j291-j595: [ 274 -195  117 -114  122  289   95  182  153  -33  211 -170  -95  -85
  -84  -60   47   20  -71 -232]
j291-j595: [ -36 -128  117   61  106   82  -31   86   26 -153  -69  148  112  -17
  196 -150 -141  116  218  -12]
j291-j595: [  31   88  -83  -50 -106 -100 -107   53   61  -45 -166    1   59  253
  181 -226  -99 -140    4   96]
j800-j706: [ 164  -60   63  153 -119 -123  -21  -50    6 -125   93  158  186   21
   49   51  175   85   66   66]
j800-j706: [ 213 -106   78   95  -80   -3 -160  136   71 -263 -333   78   37  124
  253 -280   42 -266  270  166]
j535-j417: [-250  -78   43 -145  422  352  101 -113    1  152  253 -173   64  -94
   33 -166 -397  244  -76 -140]
j48-j522: [-296   94  -46 -211  164  -16  -63  -48   45  233  103 -112  101  159
   55 -168 -261   81 -288   -1]
j535-j417: [ 114  157  -71   86 -219 -218  -89   14  -17  -32 -321   -1  131  162
  118  -42  105   39  166  231]
j800-j706: [  16 -126  -52   75  -48 -248  -30  -24    7  -15    3  248  100   47
  -50  -42 -101  -71   48 -113]
j291-j595: [ 184 -141   46  -40  -74   67  124   23   97  314  137 -212  -56 -118
 -358  262  303  -60 -311 -102]
j48-j522: [-148  236   86  -76  -74  384   75  -79 -115   19  293 -269 -341 -233
  -78  526  525  -53 -408  130]
j535-j417: [-375  -46  -52 -269  334  285   32  -59  -65   95  199  -15   29  -28
  106   81 -188  179 -225 -244]
j535-j417: [ -72 -188  113   20  122  388  103 -122  -68   94  138  -80  -11 -225
  -48  331  272  -13 -163  -20]
j535-j417: [-192  -39 -103 -133  125   77   47 -125  -48  135  206   57  147  145
   95   32 -200   61 -238 -113]
j535-j417: [  90 -187  185  401 -184    0  -65   -4  -37  -44 -160  151   49 -339
    9  236  154   73  184   39]
j291-j595: [ -93   36   69  225  -71   13    0 -169   21    9   68    3   28 -232
  -91   50   78   95   70   54]
j291-j595: [-107  -50  -52 -163  170   32  -72 -172   63  352  135 -236  145  210
  -13 -238 -247 -192 -418   78]
j535-j417: [ 293 -189  -17  122 -355 -334   51   86  246  121  -84  182  203  202
 -205  -64  228 -200  -21  -29]
j800-j706: [ 48  51   5  24 -37 -42 -34 -56 -63 -30  92  -1   2  82  65  15   8 -85
 -98 127]
j48-j522: [ -27  102  -33  154  -73 -124  -16 -113  -22   83   -4  -11  115   36
   51 -115 -255  122   56  111]
j48-j522: [ 81 -53  47 156 -74 134  58 -80  53  75 -95 -94  88  -4  28 -75  -2 -52
  88 156]
j535-j417: [ 106   -5  -37  -97  -52 -192  -93  148   28 -146  -90  129   19  121
   47  -33  107  -25   47  -75]
j800-j706: [  69  -49   37   17  -88 -323  -78  155  101   -3 -102  164   35  263
   31 -324 -227 -246   30  117]
j535-j417: [-120  -13   71 -102   76  265  112   38   55  124  245 -121 -106  -38
  -31   64  -48   15 -247  -73]
j48-j522: [-166  137   61 -279   55  151  138    3  148  100  377 -148  -69  180
 -116  -24  240  -90 -380   96]
j291-j595: [ -79 -275   45   95   14 -117   -6    2   98  409 -214   17  142   57
 -123 -166 -309 -211  -96   34]
j535-j417: [  89 -183   21   75   45 -136 -141   27 -103 -144   -5  270  202   81
  251  -12 -168   56   51  -66]
j800-j706: [  12   73   64 -119   23   65  138  123   47 -113  182   10  -95  -46
 -106  119  233  179   27  -75]
j48-j522: [  66  291  107   28 -112 -285  -96  151   16 -373  119  102 -167  -77
  -33  -38  227  174  185   90]
j291-j595: [ 131 -362  238  204 -118 -173  -14  142  108   75 -125  208  -20 -205
 -279  141  310 -247   30   -6]
j48-j522: [  53 -238   84  151  117  184   84  -57   26   20  -14   43  134  -67
   60 -138 -223   23  184  -19]
j535-j417: [ 302  -43  176  171  -87   43    0  112   58 -285  164   48   -5 -194
   19   51  210  227  190  -57]
j800-j706: [-182   -6    2  -73  108   65    1   -7  -57   23   55   12 -128 -170
  -92  165   49   29  -77 -134]
j48-j522: [  38   -1   66  103  -74  205   -7  -50  -10   42 -104 -157  -53 -112
   26  111  180  -89  -24  147]
j291-j595: [ -60  154 -108  -91  -23 -209 -119 -110  -96   41 -109  -15  128  190
   71   27  118  -21  -95  192]
j291-j595: [ 206 -175  -10  114  -19   97  -28  -70   -7  -16   24   12  188  -31
  113   37  -20   87   19 -102]
j535-j417: [ 176 -144  317  228   -5  285  -22  200   58 -296   31   10 -158 -400
   68   81  181  150  250  -55]
j800-j706: [ -68  107 -118 -195   71   27   44   59  -13   55   35  -95 -114   49
  -45    9 -109   56  -83 -145]
j800-j706: [  50 -141   72   85   19   75  -75  -15   27  134 -240 -136   -7 -127
  -63  -15   70 -157   17   82]
j800-j706: [ -74   38   75  107 -141 -152   24  106  112   23 -122  126   92   71
   25 -130  -72   93  144  103]
j291-j595: [-174  125  -42 -123   85   40   92  -19  -90   88    9  -45  -19   61
    1  100  -27  118  -40   74]
j800-j706: [ -55   22  -47   89 -153 -100   28   15   45  128 -180   48   97   23
  -16   27  -41   95   70    5]
j291-j595: [ -48  113  -71  -60  -70   -1   66   48   10   74 -110  -55  -57  148
   22  -51  -83  -72    0   89]
j291-j595: [   7 -121   50  115   55  106  -62 -122   71   53   12  -37  208   31
  144 -228 -194   -6    4   58]
j48-j522: [-192  201 -109 -264  101  138   42  -13   72  -98  -19  -70   88  197
  144 -143   89  159   52    9]
j800-j706: [-145   24  -10 -122   42   94  108   23  -53  -30  226   84 -123  -72
  -77  268  147   66 -147 -157]
j48-j522: [ 19  24  66  49 -51  48  48  57  43 -45  -8  -9 -39 -90 -39  46 110  90
  88   7]
j48-j522: [ -88   -9 -114    1 -141 -660 -187  117  140   51 -359  312  157  276
  -66 -385 -237 -178  159   -2]
j291-j595: [  18  -86   93   -7   -2  -89 -139    9  108  -10  -72   26   94  185
   84 -270   36 -308  -80  208]
j48-j522: [ -20 -265  -74  262  -61  -57   64 -182  -52  387 -385    8  107 -115
 -193   64 -185 -223  110   46]
j535-j417: [ -73  184 -115 -125   20  173  116 -153  -32    2  198 -128    3  125
   43   40   60   40 -124   56]
j800-j706: [ 211   21  -23  178 -189 -173  -23  -46   28   13 -179   -3  167   70
    8  -66   59   38  167  158]
j48-j522: [ -93  374 -206 -128 -236 -301   17  -52   14  -45    4   40  -25  263
  -58   17  207  -31  -62  123]
j48-j522: [   1   60 -256 -339  218 -155  -52   -7  -36   50   28  -31  186  317
  101 -204 -308  171  -78 -206]
j800-j706: [   1 -263   15    2  -11 -414  -58  156  195  234  -95  218  192   52
 -221 -194 -223   28  -16 -254]
j535-j417: [ 175 -140  -19  109   24  -31  -14 -152  -95   57 -206  -29   88  171
   47 -144  -62 -395   83  311]
[ -41  -83  212   17    4  164   -4  240  177 -210   89  118  -12 -168
   89  -29  116  248  118 -179] | j291-j595
[  90  160 -149  -84 -120  -44 -121   42  -53 -304   29  102  -29  178
  272  -12   28  -28   -2  -77] | j291-j595
[-102  183 -145 -232  152  166  119 -167  -24  -37  134 -186  -82  -12
 -142   61  239   51  -23  -44] | j535-j417
[-142   40  -44 -143  124  313  141  -28  157 -110  136  -66  -55   13
   13 -211  -38   13   87 -150] | j535-j417
[-119  139 -114 -227  159 -284 -117 -122 -101  179  181 -102  -42  157
 -138  -57 -128 -137 -355   57] | j48-j522
[  28  237   -7 -194  -83 -135  -81  242  -10 -360 -139  111 -110  196
  175  -13  299   10  149  114] | j291-j595
[ -41  271 -115   27  -24 -257  -67 -171 -149 -289   91  139  -45   93
   56  -69   24  -46  153  167] | j48-j522
[ 156  140 -300  -17 -151 -779 -165  -92  -50  203 -362  107  359  541
   11 -368 -355  -92   88  236] | j535-j417
[-129  142   16 -175  -18   98  150  181  -23 -110   34   26 -317  -45
 -117  224  259  -46    1  -34] | j800-j706
[-143   72  -25 -181    3 -389  -84   66  107   22  125  162    2  261
 -108 -234  -53 -202 -188   26] | j48-j522
[  38  -30 -101   -5   38 -402 -127  -18  -83   74  -43  152  161  184
   34 -148 -339   12  -17  -17] | j535-j417
[  45   -7  -63 -104  -21 -117   43  168   93   47   39   69  106  110
   11  -65 -184  271    8 -237] | j48-j522
[ -95 -450  241  396  141  186  -21 -129  -56  241 -239   44   57 -426
  -92   58 -198 -140  154   58] | j535-j417
[  70   90   48   -2  -69  202   33  102   64 -251   90   -5 -118   74
  196 -126   -6  -63   77   41] | j535-j417
[ 164 -145 -191  -20   63 -151  -78 -116  -16  -50   88  129  249   25
   24  -34 -140  184   33 -357] | j800-j706
[  17   49   -9    5  -98 -174  -56   43  -13  -91  -25   89 -134  -23
  -97   67  163 -161   -9    9] | j291-j595
[-227  189  -28  -49 -191  -76  146  166  145   23  144  162   29   56
   -5   72  -51  385  -15 -188] | j48-j522
[-123  194   -3  234    2  -37  -35 -305 -179  -74  -96  -57  -56 -169
  -24   15   39  -59  217  337] | j48-j522
[ -79 -166  296  248 -185 -109 -205  210  235 -114 -129  248   38   -1
  183 -315  -86 -242   49  143] | j48-j522

j20-j700: [ -56  129  217   48   73  109  -95  -60  112   14 -113  334  119 -116
  -95 -448  -88  -83   -3 -140]
j608-j450: [ -90 -133  -20  -15  115   36   99   32   62   77    0   30   27  134
   51  124 -368  263   63 -317]
j705-j33: [ 279  -26   11   -6  -84  -88  149   -4  277  219 -250    7  106  -71
   59 -178 -201  202   75 -282]
j608-j450: [ -99  203  302 -112   -4   79 -514 -121  -17 -444  544  150  -76  136
   94   73  548 -667 -405   91]
j705-j33: [-186  211   97   32   25  132  -78   36 -205  -87  104  -50  -44 -133
 -297  -46  -17 -337 -121  118]
j608-j450: [ -99   21   79 -114   23   28 -216  -25 -129  -86  196   -2 -115  108
  -91   85   98 -163 -164  -89]
j496-j137: [-205  -39 -181  113  224    8   38  -15  -96  -92   90  -14   42  125
  182  126 -103  140   48  140]
j705-j33: [ -66 -110   -8 -104 -102  -36   82   78 -102   48    1   43 -110  -47
   -1   14  208  -59 -129  -17]
j705-j33: [155  67  43 117 -50 -60 166 -63 270 -34 -29 -60  44 -24  78  -1 -74 240
 161  27]
j588-j447: [ -42  159  172   19  133   81 -134  -40  145 -165  195  -43   93   55
  -24   38 -231 -230   98 -124]
j705-j33: [ 270   22 -164 -185   -1  212   69  -66  101   92  -12 -168  -28  -97
 -175   24 -187  -46   50   22]
j588-j447: [-166  -77  185   -4  -37   58 -165  -68  -83  -43  143  142  -12   43
 -126   30  -24   34 -156 -262]
j608-j450: [  55  -39  108  -28  -45  103  122   72  152   -4    9  -33   59   -6
  -40  153 -217  -46  168 -106]
j789-j958: [  57  102  191  149  -81  -69  -15  -57  135  -54   20 -124   30   14
 -138   80 -184  187  185  -89]
j496-j137: [-101 -136  101  -28  -85  135  -29 -316 -153   73  165  192  -72   36
 -253  -88  276  222 -377 -142]
j588-j447: [  -9  410  118  191  231  -35 -152   51  253 -291  112   39  122  106
  279  -84 -126 -251   39  133]
j20-j700: [  46  -29   26 -161  -13   73    5   92  -17    0  -69  199 -147  153
   58  -14  281  -63  -11  187]
j20-j700: [-340   48 -129  177  161   10   23    8 -226  -31   10   11   69 -201
  -56 -158 -185   15  -66   37]
j705-j33: [  91  -58  -84 -193  -87  259 -262 -116 -102 -112  152 -101  -88 -236
 -333   34  -35 -142   97  130]
j705-j33: [ -97   24   81   62  -65 -174  240  129  -57  113 -126   53   54  -62
  118 -142  288 -259 -134   42]
j496-j137: [ 263  116   98  -29 -145  139  142  147  145   69 -118 -195  118 -111
 -161  157 -198 -350  168   64]
j608-j450: [-150   37 -298   38  169 -235 -180   44 -223  -92   88 -159  -59   45
  267   26  122  -60 -143  137]
j588-j447: [-263    1   46  265  106 -355    2   51  -44  -25 -143   70   74   13
  210 -210   -6  252  227  -11]
j20-j700: [-104  213   34  171   76 -241   -1  183   -8  -72 -122  -38    0   23
  166  -96    9  -68  110  144]
j608-j450: [-172 -191  -84   23  -68   59   52 -212 -399  168  -27  134  -46  -19
 -226 -118  438  126 -281  188]
j789-j958: [  45   39   12  -88   -8   26  -71  -12   48  -75  102  154 -169  185
  125   51  214  109 -276   -5]
j20-j700: [  59  161  -94 -106  112  179  -52 -120   -7   12   43   -4  -28 -137
 -175 -247  -41 -169 -118   59]
j20-j700: [ -25 -194  128  -63  -98   81   60   43   31  113  -70   93   62  -63
 -123   27 -191   50   96 -286]
j496-j137: [  41   -5  -92   27  102 -107  -80 -166  146  -99   86  -12  -23   31
  156 -103    0  286  113   -4]
j20-j700: [  27  -82    4  -32   -2  -14  146   23  -14   62  -61   23   77   64
  104   17  240 -206   86  181]
j705-j33: [-338   39  -68  187  257   19   89  -25 -176  -94   96  127   36  207
  164   48   71   78  -99  213]
j588-j447: [-129 -108  186 -180  -37  271  -46  -80  -32  -55  270   64  -21  -67
 -272   97  -88 -234 -108 -259]
j789-j958: [ -31  -31 -298  -59  178   68 -195   82 -111  -58  115 -162   19   72
  146  257 -336  -50 -113  -90]
j20-j700: [ -94 -129   26   73  -51   39   34  -15  -26   63 -119  202  -15  -55
  -71  -92 -116  387   13 -123]
j588-j447: [-104 -146 -244  -69  125  -17  104  -68 -157  -30  148 -168 -179  214
   48  280   81  281   74  193]
j496-j137: [ 351  154  174   85  -75  -58  -45    6  437  -84  -33  -71  189   47
  193   62 -159  -82  196  -85]
j608-j450: [ 110  -29  196  -78 -201   66   66  112   17  156 -193  109   45 -116
 -175 -100   60 -228   -4  -91]
j608-j450: [ 119 -101  -59  -96   49  -27   89  -46  102  150  -95   19  -28  145
   50  -21  -87  247   66 -160]
j588-j447: [ 273  144 -103  -68  -83  -72  116   87  101   71 -188 -199   41 -244
    1 -185  132 -355  178  279]
j608-j450: [ -37  127  170  -93  -31  -92 -232  130  -19  -43   28   80   30  -92
   52 -191  133 -534 -197 -178]
j789-j958: [-158   97  112  -30  -13 -186  -10   92 -188   54  -13  -49  -81   -7
  -75 -130  236 -303 -120  -21]
j789-j958: [-172  -82 -394 -141   38  -71   -5  198 -583  204 -144 -260 -154 -111
 -161   51  131 -274 -152  246]
j789-j958: [ 170  -99 -364 -145   29  -62 -223    6 -105   22  -10 -175  -22  -44
  164   62   38  -69  -65   78]
j496-j137: [ -20 -170  -81   56   -9  -64  126  -93    1  113    2 -214   -6   20
 -131  181 -352  477  185 -242]
j789-j958: [-478 -138  -62  102   65   19  177   42 -446  106  -51  149  -93  -39
 -179  -66   98  171 -163   79]
j705-j33: [  86  160  128   57  -13 -140 -121  130  179 -127  -28   34   26   68
  217  -12   26 -132   58    6]
j789-j958: [-124  -95 -182   19   -7  109   43  -13 -305   85  -35  -54 -103  -14
 -215  124  -33  216  -92  141]
j789-j958: [ 231  138  -65   -8  -57 -198  -32   63  174  -27  -93   -1   -1  -33
  306 -156  275 -144 -107  120]
j20-j700: [ -18   39  123   10   42 -106 -123  130  188 -157  -16   50   33  -17
  166  -52 -138  -63  325  -52]
j496-j137: [ 354  112  181  -77 -152  -42 -153  -11  401 -153   22  136   70  -42
  262 -134  276 -271    8   30]
j588-j447: [-218   60   37  132  196   59 -129  -84  -43 -149  223   63   96  157
  102  102 -135  -12 -153  -92]
j20-j700: [  -1  253   75   -8  112   -3 -206   11  145 -291  290 -132    0   24
  118   86  -54 -352  -19   26]
j789-j958: [-347  -98 -196 -103  122  265  152  198 -418   31   98   67 -110   66
  -58  265   22 -248 -352  146]
j608-j450: [ -13   24  358   78  -67  138  233 -122  260   80  -39  158  154 -150
 -256 -228 -227   61  154 -291]
j705-j33: [-114    3  108  147   38 -122  -30 -104  -77   74  -66   11  227 -109
  -40 -249   62 -199   72  -42]
j20-j700: [ 128  -40 -330 -173   81  179  421  136  -92  243 -171 -233  -27  -36
  -79  129 -109 -174   81  258]
j608-j450: [-288  -86    0  -41  135 -117   37  -55 -157  -16  261 -137  -72  141
   10  149  -11  -16 -125 -237]
j20-j700: [ -77  -83 -365    4   89   56  283  166 -138   81 -100 -218  -82  -72
    3  219 -306  231  122  161]
j20-j700: [  -1   11 -148 -191   74  165 -123  -77 -115  -81  211  -71 -119   -8
  -81   64   96 -199 -164  102]
j588-j447: [-395   31 -269   46  233  258  132   57 -445  -88  181  -13  -60   43
  -52  206   92 -230 -279  428]
j705-j33: [-130  156 -106   76   16  -29   83  200 -176 -100  -48 -129  -60 -149
  -11   25   98 -264   80  412]
j496-j137: [ 145   53 -184   11   24   71   74   12   46   28 -123 -107   73 -175
   -8  -80  -98  -62  158  225]
j608-j450: [ -11  290  144  113    7 -211 -128  134  157 -191   54 -103  -29  -47
  118  -54  -90 -136   49  -51]
j496-j137: [-31 -46  26 -25   6 -88  83 113  93 -53  -5 -68 -24  -7  90  74 -84   7
 261  -9]
j789-j958: [ 135  -49   42  -12 -120   75  118   33  127  -51   48  -28  -28   95
   54  273   51   73   37   90]
j496-j137: [  38  -24   -5  -88  -60  210  -48 -177    9  -90  213   30   28 -183
 -113  -42  161 -221 -182   59]
j588-j447: [  98  -79  294   33 -220 -214 -305 -121  142   13  -10  171   20    4
    2 -162   92  225 -110 -454]
j588-j447: [-120  -84 -193   57   38 -142   94   66 -176    9  -85  -77 -145   72
   64   91   89  316  144  245]
j705-j33: [  25    2  -65 -102  -23   30  129   80  -52  125 -116   41   18 -154
   -6 -182  132 -284 -114   47]
j588-j447: [-212  124  -32  216   88 -387 -102   88 -165  -92 -123   23  -70   71
  222 -187  285  117  105  278]
j789-j958: [  76  -32 -145   37  -73   -7  180    2 -193  222 -201 -162   83 -121
 -149  -34  108 -130    1  215]
j496-j137: [ 244  126  104 -224 -245  -59 -220  108   32   31  -85  -66 -208 -185
 -226 -152  114 -200  -69 -103]
j789-j958: [ 133   13  -40 -184   59   75 -257 -119   59  -60  182   78  -39  134
  118   -9  142 -157 -292 -126]
j496-j137: [ -34   -3   68  -30  124  -37  179  -42  108   23   57    4   91  115
  139  -42  102 -197   83   -1]
j608-j450: [ 124   36  173  -43  -79   23  -88 -143   49    7   18  -80    4  -13
 -255  -60   60  -64  212   31]
j588-j447: [-107   78   81 -116  135  182 -276   32   52 -288  302  199   -6   97
  187   69   78 -392 -195   -1]
j705-j33: [ 147   87 -258  -70   41  264  108   91  -31    5  -89  -56  -44  -87
  -55   77  -93  -82    1  356]
j496-j137: [ -72    9 -151  -72  119   91   41   76 -157  -20   67  -36  -39  126
   85  157  110 -223 -120  212]
j608-j450: [ -31  -43   96  123  -27 -258   32   -2    9   49  -57 -120   68   99
   67   52   17  101  182  -79]
j588-j447: [ 327  256   79  -99  -86  268  -84  124  260 -127    0  -47  -66  -24
 -124  147 -245 -153   60   98]
j789-j958: [  76   47 -152 -161  105  349    6   56  -66   52  -18  -66  119 -178
 -172  -16 -232 -488   18  121]
j496-j137: [  94  185  183  182  105  -42  -22 -132  311  -87   40   38  254   42
  156 -146 -124  -90  102  -88]
j20-j700: [  74   28 -243   77   57 -106   19  -43   18  -43   11 -231  -17  -30
  102   84  -95  216  109  147]
j705-j33: [  87   83  -72   46 -173  -31  278  149  -87   47  -94 -299  -63 -150
 -143  188   99 -147   98  341]
[-193   34 -179  126   32   34  227   16 -279   67  -44 -108   18 -180
 -122  -34   87  -90 -109  290] | j588-j447
[-118   64   77   74  -67   70 -129   32  -57 -158  108   -3  -34 -149
 -137   55 -105  -16  -16   10] | j588-j447
[-188 -201 -273  -63   17  199  230   85 -308   68   25 -196  -70 -144
 -222  273 -176   28   93  190] | j496-j137
[ 123 -185 -193  151 -102  -80  329    5  -38  254 -381 -142   77 -108
  -97    8 -136  477  413  218] | j789-j958
[ -32 -119 -209 -142  117  176  -33  -88   26  -68  121   60 -183   26
  -26   54 -211  420   20  -59] | j705-j33
[  -1  -92 -109   33   43   59  219 -107  -62  131  -98   -3   -9   55
  -88  -12   28  271  102  157] | j496-j137
[-153   -4   91   60   75  104  163  105   74  -12  -62  281  -23  103
   86  -20 -124  205  -33  -67] | j588-j447
[  46    9  -74  -50   21  104  -33   96   39  -53    8   13  -41   29
   52  128 -145   23   -8   15] | j608-j450
[ -89 -157 -410  -57   36   91  158  152 -407  164 -165 -221  -98  -65
 -148  217  -80   57   76  337] | j705-j33
[ 222 -178 -232 -107 -165   78   69  -38  -66  155 -122  -87  -83  -86
 -103  102   42  247  -45   83] | j496-j137
[ -82 -341 -127  -36  -30 -103  -72 -199 -109  103  129  134   -9  137
  191   70  181  374 -397 -346] | j496-j137
[   2   73   13   59   49  -96 -111  120   66 -152  -29   98  -89  209
  237   96   71  153  100  167] | j496-j137
[ 119  -21   55  -66  -92 -245 -192  164  -16   96 -137 -152  -46  110
   22  101 -112   -6  104 -242] | j20-j700
[  38   64  382  -32 -103   -8 -230  195  190  -43  -61  316  157   16
  151 -121  -17 -429 -135 -363] | j608-j450
[-288  164  -32    1   89 -122 -113  132 -288  -95   55  -58 -138 -110
  -66 -144  155 -306 -100  156] | j20-j700
[-116  152  140  -50   43  190 -162 -168  -83 -156  311 -117  -78  -63
 -370   34  -81 -187  -60  -28] | j705-j33
[-284  -30 -153   68   38  -37   38  -28 -290  -43   90  -75  -84 -177
 -104  -48   98   32 -101  151] | j20-j700
[-102  -37   31   41    9   62   75   -8  -76   25   17    6   60  -33
  -78   28  -33  -65   -5    3] | j789-j958
[-108  100  182  -45  126  148  -63   29   75  -77  101  298   85   99
  125 -127   69 -355 -239 -113] | j588-j447
[ 153  155  -75  176  -41  -98  234  139   68    4 -159 -226   92    6
  124  156   34 -102  191  384] | j705-j33
[  -7 -135   28  -27 -105 -102 -115 -194 -191   99   48  -91  -36   23
 -195   -8  231   82  -59  -53] | j789-j958
[-254   46 -134  182  105 -119   59  151 -218   26  -85 -113  -64   34
  -20  112 -290  286    8  -12] | j789-j958
[-185  -52 -148  138   86 -143  416  314  -55  120 -265   39   72   -6
  304   20  -53   11   94  145] | j789-j958
[ 115  233  316  148   15 -115   58   38  378  -55 -110    3  221  -86
   59 -237 -194 -205  360  -98] | j496-j137
[ 104   44   79   19    0   27  109  -16  164   -7   18 -106   80   26
  -13   85 -121  -57  173   -9] | j496-j137
[  94 -124 -176  -21    3 -147  -95    4   35    2  -35 -215   10  -47
   82   92 -194  191  271  -57] | j20-j700
[ -38 -142 -440  -92  153   77   66  -51 -315  158  -63 -147   -8  -30
  -17   17   46  -20  -63  254] | j20-j700
